Here is a tiny trained network, its code and every weight. The questions are about switching its units off for an input and a target symbol, where a switched-off unit gives its printed mean instead of its output.

import numpy as np


def w(rows, s, z=0):
    codes = np.array(rows[::2]) - 128.0
    scale = np.full(codes.shape[1], s)
    scale[-1] = z or s
    return codes * scale


def norm(h):
    return h / np.sqrt((h * h).mean(-1, keepdims=True) + 1e-5)


def f(y):
    return np.maximum(y, 0)


def softmax(a):
    e = np.exp(a - a.max(-1, keepdims=True))
    return e / e.sum(-1, keepdims=True)


def log_softmax(a):
    a = a - a.max(-1, keepdims=True)
    return a - np.log(np.exp(a).sum(-1, keepdims=True))


def net(x, mask):
    ids = ['Λαγδζηθμπσψ'.index(c) for c in x.split()]
    T = len(ids)
    res = E[ids] + P[:T]
    u = 0
    for l in range(2):
        q, k, v = (norm(res) @ M[l].T for M in (Q, K, V))
        z = softmax(np.where(np.tri(T) > 0, q @ k.T / 4**0.5, -1e9)) @ v
        res = res + np.where(mask[u], z, O[l][:, -1]) @ O[l][:, :-1]
        u += 1
        y = f(norm(res) @ A[l][:, :-1].T + A[l][:, -1])
        res = res + np.where(mask[u : u + 4], y, B[l][:, -1]) @ B[l][:, :-1]
        u += 4
    return log_softmax(norm(res)[-1] @ U[:, :-1].T + U[:, -1])


Q, K, V, O, A, B = {}, {}, {}, {}, {}, {}
E = w([
[103,142,146,94,131,109],'Λ',
[128,108,139,158,113,82],'α',
[105,141,134,132,136,117],'γ',
[167,104,147,155,182,130],'δ',
[128,83,118,91,139,152],'ζ',
[165,127,96,87,146,103],'η',
[156,142,118,114,152,135],'θ',
[114,149,147,163,150,138],'μ',
[2,72,152,104,174,91],'π',
[121,141,72,155,123,131],'σ',
[117,141,134,85,121,165],'ψ',
],0.027)
P = w([
[2,106,85,94,194,127],'0',
[23,103,94,127,169,130],'1',
[36,106,96,142,159,146],'2',
[82,116,92,157,139,150],'3',
[105,135,92,171,123,144],'4',
[120,136,87,175,122,149],'5',
[110,137,87,179,137,151],'6',
],0.0046)
Q[0] = w([
[158,81,108,190,31,107],'L0H1',
[42,130,239,84,80,153],'L0H1',
[169,61,241,83,65,176],'L0H1',
[195,170,81,1,110,109],'L0H1',
],0.0069)
K[0] = w([
[179,33,57,139,55,37],'L0H1',
[34,98,207,47,198,3],'L0H1',
[193,27,240,39,232,109],'L0H1',
[163,120,98,13,51,154],'L0H1',
],0.0052)
V[0] = w([
[134,123,122,143,160,90],'L0H1',
[92,95,130,180,121,111],'L0H1',
[90,151,180,129,80,156],'L0H1',
[99,94,254,81,236,74],'L0H1',
],0.0065)
O[0] = w([
[140,114,79,144,76,35,157],'L0H1',
[132,102,41,88,103,113,157],'L0H1',
[197,49,86,140,68,184,109],'L0H1',
[255,170,169,185,24,96,253],'L0H1',
],0.0056,0.005)
A[0] = w([
[95,173,103,129,69,85,49],'L0N1',
[122,31,123,120,139,26,129],'L0N2',
[73,159,75,104,141,150,2],'L0N3',
[152,46,166,74,150,254,16],'L0N4',
],0.0065,0.0025)
B[0] = w([
[209,143,255,78,129,148,172],'L0N1',
[124,171,54,145,159,220,253],'L0N2',
[125,171,63,218,254,168,145],'L0N3',
[206,136,132,35,103,241,169],'L0N4',
],0.0061,0.0046)
Q[1] = w([
[44,194,45,194,141,139],'L1H1',
[157,134,185,121,90,75],'L1H1',
[160,97,120,254,160,105],'L1H1',
[126,76,129,66,212,127],'L1H1',
],0.0096)
K[1] = w([
[95,108,46,132,180,139],'L1H1',
[148,147,145,151,127,61],'L1H1',
[127,54,124,255,201,186],'L1H1',
[64,127,184,103,76,112],'L1H1',
],0.009)
V[1] = w([
[72,77,211,150,135,96],'L1H1',
[88,77,93,145,142,181],'L1H1',
[204,133,130,101,167,109],'L1H1',
[253,3,160,187,211,132],'L1H1',
],0.0059)
O[1] = w([
[64,232,144,167,204,127,172],'L1H1',
[148,169,133,95,111,173,31],'L1H1',
[102,96,186,153,197,161,149],'L1H1',
[167,199,111,123,254,96,3],'L1H1',
],0.0093,0.0013)
A[1] = w([
[136,82,68,159,93,186,167],'L1N1',
[122,188,103,94,126,100,2],'L1N2',
[154,101,3,59,110,130,6],'L1N3',
[127,119,106,199,85,202,196],'L1N4',
],0.0052,0.0024)
B[1] = w([
[91,113,113,75,137,191,243],'L1N1',
[171,253,185,117,91,97,139],'L1N2',
[117,187,220,131,81,142,239],'L1N3',
[153,151,117,1,92,165,255],'L1N4',
],0.0083,0.0019)
U = w([
[145,111,136,130,125,153,30],'Λ',
[183,86,52,166,72,104,195],'α',
[154,97,235,162,74,129,203],'γ',
[166,123,160,155,226,152,251],'δ',
[159,89,123,161,119,164,90],'ζ',
[169,124,123,104,134,135,63],'η',
[149,106,132,136,120,155,42],'θ',
[138,254,160,129,104,172,23],'μ',
[34,114,86,102,154,148,182],'π',
[169,96,128,69,70,247,151],'σ',
[162,104,125,39,145,76,77],'ψ',
],0.0093,0.0029)

Each question gives the input, a string of symbols that net reads in full, and the target symbol t.
The units are the heads (4 rows each of Q, K, V and O) and the neurons (one row each of A and B). Each row of codes is followed by its name. A weight is (code - 128) times the scale printed after its matrix; where a second scale follows, it is the last column's (O, A, B and U).
mask holds one flag per unit, layer by layer, with each layer's heads first. A switched-off unit (its flag False) gives its mean, the last column of its rows in O or B, instead of its output. The means were averaged over made-up inputs and are rounded, as every weight is.
A unit's drop is (log p(t) with every unit on - log p(t) with that unit switched off) / (log p(t) with every unit on - log p(t) with every unit switched off).
The circuit of an input: a set's keep is (log p(t) with only the set's units on - log p(t) with every unit switched off) / (log p(t) with every unit on - log p(t) with every unit switched off). Starting from all 10 units, units are removed one at a time, each time the one whose removal leaves the highest keep (on an exact tie, the one counted first), for as long as the keep stays at least 0.8.
circuit, biggest first: the units of the circuit, biggest drop first
most important unit: the unit with the biggest drop
top k neurons: the k neurons with the biggest drops, biggest first
k most important neurons of layer l: the k neurons of layer l with the biggest drops, biggest first
drop of u: that unit's drop, to one decimal
input ψ π π σ μ, target σ: circuit, biggest first -> (L1H1, L1N4)
input σ μ η α, target σ: most important unit -> L0N2
input π π η η, target μ: circuit, biggest first -> (L0H1, L1H1, L1N2)
input ψ γ γ, target γ: circuit, biggest first -> (L0N1, L0H1, L1H1)
input η Λ μ η α Λ θ, target δ: top 2 neurons -> (L0N2, L1N4)
input δ σ π ψ η μ γ, target σ: circuit, biggest first -> (L0H1, L1H1)
input Λ π σ α π α, target σ: circuit, biggest first -> (L0N2, L0H1, L1H1, L1N1)
input σ θ Λ, target γ: 2 most important neurons of layer 0 -> (L0N1, L0N2)
input ψ σ η μ π π η, target μ: top 2 neurons -> (L1N3, L1N2)
input α α ψ ψ η, target σ: 2 most important neurons of layer 1 -> (L1N3, L1N1)
input μ θ π π γ, target γ: 2 most important neurons of layer 0 -> (L0N2, L0N1)
input γ π α α θ ψ η, target σ: top 2 neurons -> (L1N3, L0N2)
input η σ μ ζ μ δ α, target δ: drop of L1H1 -> 1.3
input σ Λ μ, target σ: circuit, biggest first -> (L1H1)
input η π ζ ζ π σ η, target π: drop of L0N4 -> 0.1
input η η σ γ, target σ: drop of L0H1 -> 1.1
input π δ δ η η μ, target δ: drop of L1N4 -> 0.0
